[[-52  18  27 -19  28]
 [-74  52  36  -2  17]]
=>
[[ 28  17]
 [-19  -2]
 [ 27  36]
 [ 18  52]
 [-52 -74]]

[[ 72   5  21  -6  10 -14  -7 -50]
 [-49  13  20 -24  44  17   2  58]]
=>
[[-50  58]
 [ -7   2]
 [-14  17]
 [ 10  44]
 [ -6 -24]
 [ 21  20]
 [  5  13]
 [ 72 -49]]

[[ -4 -59  10  31]
 [ -7 -59   7   2]
 [ 16 -59  -1  13]
 [ 17 -59   3 -34]
 [  8 -59 -26 -17]
 [-35 -59   8  -1]
 [ 11 -59  11 -19]]
=>
[[ 31   2  13 -34 -17  -1 -19]
 [ 10   7  -1   3 -26   8  11]
 [-59 -59 -59 -59 -59 -59 -59]
 [ -4  -7  16  17   8 -35  11]]

[[ 15  36   8   6   5  12]
 [  1  -1   9 -14 -34  21]
 [ -3  33 -54  39 -10 -27]
 [-23  56  26  13 -19   7]
 [-24   5   0   6  16  24]
 [-45   9 -18  18 -13  12]
 [ 21 -34  67  31 -34 -35]
 [-54 -10  27 -32 -52  13]]
=>
[[ 12  21 -27   7  24  12 -35  13]
 [  5 -34 -10 -19  16 -13 -34 -52]
 [  6 -14  39  13   6  18  31 -32]
 [  8   9 -54  26   0 -18  67  27]
 [ 36  -1  33  56   5   9 -34 -10]
 [ 15   1  -3 -23 -24 -45  21 -54]]

[[ 37  39 -16 -13 -15 -33  26]
 [ 24  -4   6 -11  -8 -13  -1]
 [-73  54 -38  23  27   5 -35]
 [ -6 -13 -22  -2   5  24   5]
 [-23 -50   2 -21 -41  30  16]
 [ -3 -30   6 -35  -3 -15  -2]
 [ 38 -28 -34  -6  23   4  29]
 [-41   4  12 -34 -72  -3 -32]
 [-19  29  -2   8  10 -37 -24]
 [ 38 -32   6  48  13 -24 -33]
 [ 51  10  14 -38  -1   5  21]
 [-10  28 -12 -42 -22  -1   2]]
=>
[[ 26  -1 -35   5  16  -2  29 -32 -24 -33  21   2]
 [-33 -13   5  24  30 -15   4  -3 -37 -24   5  -1]
 [-15  -8  27   5 -41  -3  23 -72  10  13  -1 -22]
 [-13 -11  23  -2 -21 -35  -6 -34   8  48 -38 -42]
 [-16   6 -38 -22   2   6 -34  12  -2   6  14 -12]
 [ 39  -4  54 -13 -50 -30 -28   4  29 -32  10  28]
 [ 37  24 -73  -6 -23  -3  38 -41 -19  38  51 -10]]

[[ 34 -10 -10   0  44   2 -10 -56  37 -24]
 [-19 -29  19  29  25  13  11 -26  20   6]
 [-16  -3 -12 -23  16 -18 -25  22 -10  50]
 [  1 -13  -8  49   3  26 -12 -29 -41 -60]
 [  0  -7 -20  63  41  15 -43 -32 -49  35]
 [-21  -4  37  28 -18  -4  82   4  21  79]
 [ 46  65 -20   6  11 -65  31  54   2  -4]
 [ 52 -12 -37 -69 -15 -32 -16   2  13  10]]
=>
[[-24   6  50 -60  35  79  -4  10]
 [ 37  20 -10 -41 -49  21   2  13]
 [-56 -26  22 -29 -32   4  54   2]
 [-10  11 -25 -12 -43  82  31 -16]
 [  2  13 -18  26  15  -4 -65 -32]
 [ 44  25  16   3  41 -18  11 -15]
 [  0  29 -23  49  63  28   6 -69]
 [-10  19 -12  -8 -20  37 -20 -37]
 [-10 -29  -3 -13  -7  -4  65 -12]
 [ 34 -19 -16   1   0 -21  46  52]]

[[ -2 -13  -9 -24 -15]
 [ -3  46  60 -23  -4]
 [ 42  11 -34 -35  11]
 [-29  26   1  12   4]
 [-49 -27 -28  66  -1]
 [-34  39  11 -49 -19]]
=>
[[-15  -4  11   4  -1 -19]
 [-24 -23 -35  12  66 -49]
 [ -9  60 -34   1 -28  11]
 [-13  46  11  26 -27  39]
 [ -2  -3  42 -29 -49 -34]]
